[[-18.6   2.9  68.8 -10.2]
 [-10.2 -65.0 -19.8  46.0]
 [ 68.8 -10.2 -65.0 -19.8]
 [-59.5 -16.8  21.8  52.3]]
|
[-18.6 -65.0 -65.0  52.3]

[[-88.5  -3.9]
 [ 75.9  66.5]
 [ 48.6 -57.3]]
|
[-88.5  66.5]

[[ 51.9  -4.8]
 [-45.3  45.7]
 [ 81.0 -22.8]]
|
[51.9 45.7]

[[ 49.2  15.2  17.7 -42.3  23.5]
 [-15.9  50.1 -29.8 -42.0 -26.3]
 [-48.1 -13.5 -16.4  42.1 -24.7]
 [ 11.9 -10.7  63.1 -13.9  40.7]
 [ -6.6   3.3 -24.9 -66.1  21.0]]
|
[ 49.2  50.1 -16.4 -13.9  21.0]

[[-68.3 -16.4 -69.5 -21.9]
 [ 14.2 -14.9  -7.8   1.9]
 [-36.8  -3.3  -5.5  30.9]
 [ 31.6 -75.1  -2.0 -43.5]]
|
[-68.3 -14.9  -5.5 -43.5]

[[ -3.5  25.3  28.1  88.0]
 [ -9.8 -26.4 -16.4  -5.4]
 [-29.5  -5.6  79.5 -19.1]
 [ 20.2  -4.6 -26.3  -8.4]
 [-87.7 -49.2  -4.2  10.0]]
|
[ -3.5 -26.4  79.5  -8.4]
---
[[ 84.4  66.2  10.9 -43.2  37.9 -40.4  -4.7 -64.1 -10.9]
 [ 30.9   0.0 -25.3 -15.9 -14.8 -38.8  -9.5 -24.7  16.9]
 [ 71.9  -8.2 -34.8  -1.5  52.5   6.3 -19.0  37.9 -45.1]
 [  2.7   1.2  16.9  34.8  17.8  19.7 -15.8   5.4 -23.9]]
|
[[-23.9   5.4 -15.8  19.7  17.8  34.8  16.9   1.2   2.7]
 [-45.1  37.9 -19.0   6.3  52.5  -1.5 -34.8  -8.2  71.9]
 [ 16.9 -24.7  -9.5 -38.8 -14.8 -15.9 -25.3   0.0  30.9]
 [-10.9 -64.1  -4.7 -40.4  37.9 -43.2  10.9  66.2  84.4]]

[[-41.8  24.6   7.1 -60.5 -68.2 -18.4  -1.8 -78.9 -85.2  -1.9 -28.4]
 [  0.0   6.6   4.0  30.9 -33.6  32.4 -26.4  28.8  -2.7 -76.6 -24.8]]
|
[[-24.8 -76.6  -2.7  28.8 -26.4  32.4 -33.6  30.9   4.0   6.6   0.0]
 [-28.4  -1.9 -85.2 -78.9  -1.8 -18.4 -68.2 -60.5   7.1  24.6 -41.8]]

[[ 25.1  25.5 -32.7 -51.4  -0.1   6.2 -42.2 -19.7  19.8 -29.7  -0.1   3.9
  -68.4 -25.3 -45.6  31.9]
 [-10.3  20.0 -10.0 -21.1  -1.9   1.0 -15.8 -14.3  60.6   9.9 -20.2 -36.6
  -79.3 -26.0 -46.7   1.5]
 [-37.9  31.7 -22.3 -25.8   6.4 -39.1 -59.6  12.7 -21.6 -24.2  37.9  54.3
  -85.0   1.8 -10.4  -3.0]
 [ 65.9 -22.8 -50.1 -45.9 -12.3  26.5 -37.2  88.1  -5.7 -13.5  36.4  47.2
  -75.7  -0.8 -20.9  16.7]]
|
[[ 16.7 -20.9  -0.8 -75.7  47.2  36.4 -13.5  -5.7  88.1 -37.2  26.5 -12.3
  -45.9 -50.1 -22.8  65.9]
 [ -3.0 -10.4   1.8 -85.0  54.3  37.9 -24.2 -21.6  12.7 -59.6 -39.1   6.4
  -25.8 -22.3  31.7 -37.9]
 [  1.5 -46.7 -26.0 -79.3 -36.6 -20.2   9.9  60.6 -14.3 -15.8   1.0  -1.9
  -21.1 -10.0  20.0 -10.3]
 [ 31.9 -45.6 -25.3 -68.4   3.9  -0.1 -29.7  19.8 -19.7 -42.2   6.2  -0.1
  -51.4 -32.7  25.5  25.1]]

[[ 37.2  73.6  48.0]
 [-57.1  35.2 -24.3]
 [-23.8  60.1 -58.7]
 [-29.7  15.9 -13.0]
 [-32.8 -30.4  26.4]
 [ 50.4 -30.0 -23.4]]
|
[[-23.4 -30.0  50.4]
 [ 26.4 -30.4 -32.8]
 [-13.0  15.9 -29.7]
 [-58.7  60.1 -23.8]
 [-24.3  35.2 -57.1]
 [ 48.0  73.6  37.2]]

[[ -6.4 -31.8 -20.5 -44.8 -36.3   1.7 -39.5 -17.0 -17.3  23.9]
 [-15.3 -14.8 -15.6  -0.6 -12.1   4.7 -12.3  -3.4 -18.3 -13.1]
 [-13.2  -4.8 -52.6   0.8  -0.4 -56.9  -9.2 -74.4 -45.7 -66.3]
 [-29.4  16.3  10.0 -16.4  -5.8  53.5 -16.3   7.4  19.0  38.6]
 [-12.4  -8.0  -8.1   3.4  -5.3   4.0 -16.5   1.2  -6.2  -6.3]
 [-34.2   5.1 -45.7 -23.4  -7.2  -4.2  -9.9 -50.2 -32.7 -34.2]
 [  9.6 -35.6 -10.5 -48.7 -39.7  -0.6 -41.6 -22.0 -13.7  32.2]
 [ 28.2 -74.3 -27.5 -80.3 -68.8 -17.2 -57.0 -51.3 -38.5  39.5]]
|
[[ 39.5 -38.5 -51.3 -57.0 -17.2 -68.8 -80.3 -27.5 -74.3  28.2]
 [ 32.2 -13.7 -22.0 -41.6  -0.6 -39.7 -48.7 -10.5 -35.6   9.6]
 [-34.2 -32.7 -50.2  -9.9  -4.2  -7.2 -23.4 -45.7   5.1 -34.2]
 [ -6.3  -6.2   1.2 -16.5   4.0  -5.3   3.4  -8.1  -8.0 -12.4]
 [ 38.6  19.0   7.4 -16.3  53.5  -5.8 -16.4  10.0  16.3 -29.4]
 [-66.3 -45.7 -74.4  -9.2 -56.9  -0.4   0.8 -52.6  -4.8 -13.2]
 [-13.1 -18.3  -3.4 -12.3   4.7 -12.1  -0.6 -15.6 -14.8 -15.3]
 [ 23.9 -17.3 -17.0 -39.5   1.7 -36.3 -44.8 -20.5 -31.8  -6.4]]

[[-39.0  -3.8 -25.0  45.9  17.3 -47.1   2.9 -65.7 -11.8 -21.8 -23.4  -7.0
   -6.7]
 [-28.0 -42.0 -30.7  21.6   7.8 -56.1 -20.5 -40.9 -11.9  10.4  -3.1  10.1
  -16.5]
 [-71.4 -16.3 -55.7  43.0  20.5 -51.1 -29.9 -47.0  18.3   2.6 -25.3  19.7
   -2.4]
 [-50.2 -19.9 -38.2  36.5  16.1 -51.2 -21.7 -40.0   6.9   1.0 -22.0 -32.5
    1.6]
 [-20.1 -24.4 -34.0  -9.5  -6.6 -51.0 -18.0 -12.9   0.1  -5.1  -6.4   4.0
  -25.7]]
|
[[-25.7   4.0  -6.4  -5.1   0.1 -12.9 -18.0 -51.0  -6.6  -9.5 -34.0 -24.4
  -20.1]
 [  1.6 -32.5 -22.0   1.0   6.9 -40.0 -21.7 -51.2  16.1  36.5 -38.2 -19.9
  -50.2]
 [ -2.4  19.7 -25.3   2.6  18.3 -47.0 -29.9 -51.1  20.5  43.0 -55.7 -16.3
  -71.4]
 [-16.5  10.1  -3.1  10.4 -11.9 -40.9 -20.5 -56.1   7.8  21.6 -30.7 -42.0
  -28.0]
 [ -6.7  -7.0 -23.4 -21.8 -11.8 -65.7   2.9 -47.1  17.3  45.9 -25.0  -3.8
  -39.0]]

[[ 30.4   7.0  -2.9  35.4  38.8  -1.3]
 [-34.1 -11.5 -19.5   0.5  -8.0   6.8]
 [-67.0  14.3 -44.1  23.3  -8.2  -5.2]
 [  0.5 -20.9 -13.4 -18.0 -22.2  12.8]
 [ 11.0  24.1  -1.4  -0.8  -6.0 -20.2]]
|
[[-20.2  -6.0  -0.8  -1.4  24.1  11.0]
 [ 12.8 -22.2 -18.0 -13.4 -20.9   0.5]
 [ -5.2  -8.2  23.3 -44.1  14.3 -67.0]
 [  6.8  -8.0   0.5 -19.5 -11.5 -34.1]
 [ -1.3  38.8  35.4  -2.9   7.0  30.4]]
